Here is a tiny trained network, its code and every weight. The questions are about switching its units off for an input and a target symbol, where a switched-off unit gives its printed mean instead of its output.

import numpy as np


def w(rows, s, z=0):
    codes = np.array(rows[::2]) - 128.0
    scale = np.full(codes.shape[1], s)
    scale[-1] = z or s
    return codes * scale


def f(y):
    return np.maximum(y, 0)


def softmax(a):
    e = np.exp(a - a.max(-1, keepdims=True))
    return e / e.sum(-1, keepdims=True)


def log_softmax(a):
    a = a - a.max(-1, keepdims=True)
    return a - np.log(np.exp(a).sum(-1, keepdims=True))


def net(x, mask):
    ids = ['ΔΣΨγεζηθξτφ'.index(c) for c in x.split()]
    T = len(ids)
    res = E[ids] + P[:T]
    u = 0
    for l in range(2):
        q, k, v = (res @ M[l].T for M in (Q, K, V))
        z = softmax(np.where(np.tri(T) > 0, q @ k.T / 2**0.5, -1e9)) @ v
        res = res + np.where(mask[u], z, O[l][:, -1]) @ O[l][:, :-1]
        u += 1
        y = f(res @ A[l][:, :-1].T + A[l][:, -1])
        res = res + np.where(mask[u : u + 4], y, B[l][:, -1]) @ B[l][:, :-1]
        u += 4
    return log_softmax(res[-1] @ U[:, :-1].T + U[:, -1])


Q, K, V, O, A, B = {}, {}, {}, {}, {}, {}
E = w([
[65,127,118,147,204,100],'Δ',
[67,144,221,76,138,116],'Σ',
[134,198,173,80,73,218],'Ψ',
[179,190,207,209,190,157],'γ',
[69,126,53,116,96,193],'ε',
[190,91,186,221,17,115],'ζ',
[28,105,154,213,130,224],'η',
[180,115,32,203,132,87],'θ',
[131,101,37,78,42,77],'ξ',
[149,58,154,153,71,2],'τ',
[168,177,66,96,157,101],'φ',
],0.0081)
P = w([
[132,145,153,114,126,139],'0',
[61,254,102,163,82,57],'1',
[93,206,129,150,102,97],'2',
[178,63,174,47,176,199],'3',
[128,90,159,148,132,177],'4',
[68,242,128,186,75,56],'5',
[126,135,121,165,136,182],'6',
],0.0051)
Q[0] = w([
[142,212,83,153,127,172],'0.h1',
[40,251,123,186,62,47],'0.h1',
],0.018)
K[0] = w([
[112,59,121,156,129,158],'0.h1',
[206,6,139,74,179,192],'0.h1',
],0.023)
V[0] = w([
[36,125,160,1,127,81],'0.h1',
[54,8,182,168,36,121],'0.h1',
],0.0091)
O[0] = w([
[31,134,2,78,116,205,195],'0.h1',
[45,75,159,13,91,42,2],'0.h1',
],0.0055,0.001)
A[0] = w([
[49,110,102,131,85,154,125],'0.n1',
[191,108,8,118,150,60,2],'0.n2',
[137,176,67,166,162,192,106],'0.n3',
[186,219,134,72,157,108,88],'0.n4',
],0.011,0.0032)
B[0] = w([
[21,68,93,162,73,176,213],'0.n1',
[153,110,47,255,43,234,153],'0.n2',
[102,155,27,192,168,236,252],'0.n3',
[245,226,140,88,187,124,199],'0.n4',
],0.0072,0.0037)
Q[1] = w([
[120,79,131,137,171,132],'1.h1',
[203,5,130,64,180,199],'1.h1',
],0.018)
K[1] = w([
[131,185,125,143,88,115],'1.h1',
[61,254,111,175,81,54],'1.h1',
],0.02)
V[1] = w([
[60,147,251,133,186,211],'1.h1',
[102,85,59,179,223,27],'1.h1',
],0.012)
O[1] = w([
[144,61,197,83,194,221,246],'1.h1',
[2,154,162,180,93,140,1],'1.h1',
],0.008,0.0061)
A[1] = w([
[173,155,148,102,20,189,20],'1.n1',
[105,86,105,184,248,84,59],'1.n2',
[100,156,205,141,118,127,207],'1.n3',
[107,136,89,44,131,112,255],'1.n4',
],0.016,0.0033)
B[1] = w([
[105,248,104,141,37,98,255],'1.n1',
[67,180,91,177,186,34,218],'1.n2',
[82,120,211,139,141,99,203],'1.n3',
[119,100,109,17,158,114,218],'1.n4',
],0.013,0.006)
U = w([
[53,112,156,195,128,220,174],'Δ',
[81,77,70,94,127,213,106],'Σ',
[224,136,78,108,170,154,254],'Ψ',
[206,163,216,195,203,165,148],'γ',
[114,203,145,77,120,168,122],'ε',
[195,52,174,103,88,2,191],'ζ',
[131,83,234,58,161,139,100],'η',
[189,100,177,212,47,62,149],'θ',
[126,90,35,122,51,82,11],'ξ',
[59,129,105,111,160,43,46],'τ',
[167,123,64,233,102,141,60],'φ',
],0.0072,0.0043)

Each question gives the input, a string of symbols that net reads in full, and the target symbol t.
The units are the heads (2 rows each of Q, K, V and O) and the neurons (one row each of A and B). Each row of codes is followed by its name. A weight is (code - 128) times the scale printed after its matrix; where a second scale follows, it is the last column's (O, A, B and U).
mask holds one flag per unit, layer by layer, with each layer's heads first. A switched-off unit (its flag False) gives its mean, the last column of its rows in O or B, instead of its output. The means were averaged over made-up inputs and are rounded, as every weight is.
A unit's drop is (log p(t) with every unit on - log p(t) with that unit switched off) / (log p(t) with every unit on - log p(t) with every unit switched off).
The circuit of an input: a set's keep is (log p(t) with only the set's units on - log p(t) with every unit switched off) / (log p(t) with every unit on - log p(t) with every unit switched off). Starting from all 10 units, units are removed one at a time, each time the one whose removal leaves the highest keep (on an exact tie, the one counted first), for as long as the keep stays at least 0.8.
units of the circuit, in order: the units of the circuit, biggest drop first
most important unit: the unit with the biggest drop
k most important neurons: the k neurons with the biggest drops, biggest first
top k neurons in layer l: the k neurons of layer l with the biggest drops, biggest first
drop when u is switched off: that unit's drop, to one decimal
input Σ θ θ Ψ γ ζ, target Ψ: units of the circuit, in order => 1.h1
input τ Ψ Ψ, target τ: units of the circuit, in order => 0.h1, 1.h1
input η Δ φ Δ Ψ Ψ, target Δ: units of the circuit, in order => 1.h1, 1.n4
input γ θ Σ, target η: 2 most important neurons => 0.n3, 1.n3
input Ψ φ φ ζ, target φ: units of the circuit, in order => 0.h1, 1.h1, 1.n4
input Δ η Δ η Δ γ, target η: units of the circuit, in order => 0.h1, 1.h1, 1.n1
input ζ γ ξ, target ζ: units of the circuit, in order => 0.h1, 0.n3
input Δ Σ ε Δ ξ, target ξ: top 2 neurons in layer 1 => 1.n1, 1.n3
input Δ Ψ Ψ θ, target φ: units of the circuit, in order => 0.n2, 1.n4
input ζ γ ζ ζ θ Δ, target ζ: 2 most important neurons => 0.n3, 1.n1
input Δ ξ γ γ Ψ Ψ, target γ: units of the circuit, in order => 0.h1, 1.h1
input Δ Δ Ψ Δ ζ Ψ, target Δ: 2 most important neurons => 1.n3, 1.n4
input φ Σ Δ Σ, target Σ: units of the circuit, in order => 0.h1, 0.n1
input Δ Δ Δ Δ Δ Δ η, target Δ: most important unit => 1.h1
input γ γ ζ, target γ: units of the circuit, in order => 0.h1, 1.h1
input ζ η τ η, target η: 4 most important neurons => 0.n3, 1.n1, 1.n3, 1.n2
input Δ γ Ψ Ψ η ε, target Σ: units of the circuit, in order => 0.n1, 0.h1, 0.n3, 1.n2
input Σ Ψ Δ η Σ Δ, target η: 2 most important neurons => 0.n3, 1.n1
input η γ ζ Ψ Δ η, target Ψ: 2 most important neurons => 1.n3, 1.n1
input Δ Ψ θ, target φ: 3 most important neurons => 0.n2, 1.n4, 1.n3
input Ψ θ Ψ ζ Ψ ζ, target ζ: units of the circuit, in order => 0.h1
input γ Σ η γ Δ, target τ: 3 most important neurons => 1.n2, 0.n2, 0.n4
input η Δ Δ θ Δ, target τ: 2 most important neurons => 1.n2, 0.n2
input Δ θ Ψ Σ Σ Δ, target Σ: 2 most important neurons => 0.n1, 1.n1
input ζ ε ε Σ γ Ψ, target Σ: 2 most important neurons => 0.n1, 1.n4
input Ψ τ τ Ψ Σ Δ, target Ψ: drop when 0.n2 is switched off => -0.1
input Ψ θ Ψ Δ θ τ, target Δ: most important unit => 1.h1
input Ψ ξ Ψ φ, target ξ: drop when 0.n3 is switched off => 0.0
input θ η γ Ψ, target η: drop when 1.n1 is switched off => -0.5
input ε Σ Ψ Ψ Ψ Σ, target Ψ: drop when 0.n2 is switched off => -0.1
